Here is a tiny trained network, its code and every weight. The questions are about switching its units off for an input and a target symbol, where a switched-off unit gives its printed mean instead of its output.

import numpy as np


def w(rows, s, z=0):
    codes = np.array(rows[::2]) - 128.0
    scale = np.full(codes.shape[1], s)
    scale[-1] = z or s
    return codes * scale


def f(y):
    return np.maximum(y, 0)


def softmax(a):
    e = np.exp(a - a.max(-1, keepdims=True))
    return e / e.sum(-1, keepdims=True)


def log_softmax(a):
    a = a - a.max(-1, keepdims=True)
    return a - np.log(np.exp(a).sum(-1, keepdims=True))


def net(x, mask):
    ids = ['βγεθλμπφ'.index(c) for c in x.split()]
    T = len(ids)
    res = E[ids] + P[:T]
    r = res
    for j in range(2):
        rows = slice(3 * j, 3 * j + 3)
        q, k, v = (r @ M[0][rows].T for M in (Q, K, V))
        z = softmax(np.where(np.tri(T) > 0, q @ k.T / 3**0.5, -1e9)) @ v
        o = O[0][rows]
        res = res + np.where(mask[j], z, o[:, -1]) @ o[:, :-1]
    y = f(res @ A[0][:, :-1].T + A[0][:, -1])
    res = res + np.where(mask[2:18], y, B[0][:, -1]) @ B[0][:, :-1]
    return log_softmax(res[-1] @ U[:, :-1].T + U[:, -1])


Q, K, V, O, A, B = {}, {}, {}, {}, {}, {}
E = w([
[146,70,139],'β',
[172,92,149],'γ',
[146,68,138],'ε',
[155,80,116],'θ',
[175,117,170],'λ',
[191,118,114],'μ',
[151,70,173],'π',
[184,250,166],'φ',
],0.014)
P = w([
[95,129,128],'0',
[180,94,157],'1',
[166,144,107],'2',
[67,176,87],'3',
[27,125,162],'4',
[119,67,180],'5',
[253,126,49],'6',
],0.02)
Q[0] = w([
[132,93,37],'head 1',
[157,75,250],'head 1',
[5,133,153],'head 1',
[130,90,137],'head 2',
[146,167,146],'head 2',
[98,167,162],'head 2',
],0.014)
K[0] = w([
[104,122,205],'head 1',
[68,175,4],'head 1',
[253,116,69],'head 1',
[122,148,149],'head 2',
[201,103,111],'head 2',
[155,126,72],'head 2',
],0.016)
V[0] = w([
[112,89,71],'head 1',
[83,135,192],'head 1',
[126,4,121],'head 1',
[144,188,182],'head 2',
[128,90,178],'head 2',
[68,127,88],'head 2',
],0.02)
O[0] = w([
[196,251,202,110],'head 1',
[44,143,153,171],'head 1',
[155,133,202,233],'head 1',
[90,191,97,130],'head 2',
[90,90,161,254],'head 2',
[189,180,174,36],'head 2',
],0.013,0.0053)
A[0] = w([
[219,143,54,125],'neuron 1',
[129,84,165,7],'neuron 2',
[102,123,82,13],'neuron 3',
[196,142,172,67],'neuron 4',
[87,233,153,196],'neuron 5',
[85,212,96,107],'neuron 6',
[110,153,197,166],'neuron 7',
[135,158,204,90],'neuron 8',
[138,124,67,53],'neuron 9',
[164,60,137,14],'neuron 10',
[201,213,129,135],'neuron 11',
[103,187,99,85],'neuron 12',
[206,124,92,204],'neuron 13',
[91,196,126,254],'neuron 14',
[42,12,188,108],'neuron 15',
[94,49,114,137],'neuron 16',
],0.011,0.0069)
B[0] = w([
[45,109,151,137],'neuron 1',
[154,193,48,149],'neuron 2',
[159,172,142,148],'neuron 3',
[157,162,3,157],'neuron 4',
[116,168,71,142],'neuron 5',
[200,69,253,140],'neuron 6',
[180,182,103,183],'neuron 7',
[98,184,77,171],'neuron 8',
[178,220,139,146],'neuron 9',
[107,134,101,147],'neuron 10',
[121,31,87,139],'neuron 11',
[138,97,170,136],'neuron 12',
[111,4,133,149],'neuron 13',
[49,98,36,147],'neuron 14',
[91,170,164,250],'neuron 15',
[155,127,160,196],'neuron 16',
],0.0073,0.018)
U = w([
[155,183,85,58],'β',
[41,81,140,30],'γ',
[161,178,96,72],'ε',
[214,109,37,111],'θ',
[69,147,171,98],'λ',
[164,2,83,255],'μ',
[135,114,201,216],'π',
[58,131,4,94],'φ',
],0.0082,0.005)

Each question gives the input, a string of symbols that net reads in full, and the target symbol t.
The units are the heads (3 rows each of Q, K, V and O) and the neurons (one row each of A and B). Each row of codes is followed by its name. A weight is (code - 128) times the scale printed after its matrix; where a second scale follows, it is the last column's (O, A, B and U).
mask holds one flag per unit, heads first, then neurons. A switched-off unit (its flag False) gives its mean, the last column of its rows in O or B, instead of its output. The means were averaged over made-up inputs and are rounded, as every weight is.
A unit's drop is (log p(t) with every unit on - log p(t) with that unit switched off) / (log p(t) with every unit on - log p(t) with every unit switched off).
The circuit of an input: a set's keep is (log p(t) with only the set's units on - log p(t) with every unit switched off) / (log p(t) with every unit on - log p(t) with every unit switched off). Starting from the 12 units with the biggest drops (on a tie, the unit counted first), units are removed one at a time, each time the one whose removal leaves the highest keep (on an exact tie, the one counted first), for as long as the keep stays at least 0.8.
circuit, biggest first: the units of the circuit, biggest drop first
unit that matters most: the unit with the biggest drop
top k neurons: the k neurons with the biggest drops, biggest first
which heads matter: for each layer, one digit per head in row order, 1 if its drop is at least 0.15 and else 0, layers parted by /
drop of u: that unit's drop, to one decimal
input μ γ π, target μ: which heads matter => 10
input ε ε λ ε π π γ, target π: circuit, biggest first => head 1
input θ μ π, target θ: which heads matter => 10
input λ λ θ ε β, target θ: top 2 neurons => neuron 4; neuron 15
input μ μ π μ λ β γ, target γ: which heads matter => 10
input μ γ π θ β β, target θ: circuit, biggest first => head 1; head 2; neuron 4; neuron 15
input π λ β, target λ: which heads matter => 11
input λ π λ φ μ β, target φ: which heads matter => 10
input θ μ μ γ ε, target μ: circuit, biggest first => head 1; head 2; neuron 13
input γ β γ λ μ β γ, target μ: top 2 neurons => neuron 13; neuron 15
input π θ π θ, target θ: top 2 neurons => neuron 4; neuron 15
input μ λ λ, target μ: circuit, biggest first => head 1; neuron 15; neuron 13
input π π γ π ε, target π: circuit, biggest first => head 1; head 2; neuron 4
input π θ ε π π ε λ, target λ: circuit, biggest first => head 1
input μ θ φ, target μ: circuit, biggest first => head 1; neuron 13; neuron 11
input μ λ ε, target μ: circuit, biggest first => head 1; neuron 13; neuron 15
input μ μ ε γ β π φ, target φ: circuit, biggest first => head 1; neuron 14; neuron 5; neuron 11
input π θ λ φ γ λ, target φ: drop of head 1 => 1.0
input π π θ γ φ φ ε, target φ: drop of head 1 => 0.7
input ε λ β φ μ μ, target φ: drop of neuron 14 => 0.0
input π μ φ θ μ μ γ, target μ: unit that matters most => neuron 15
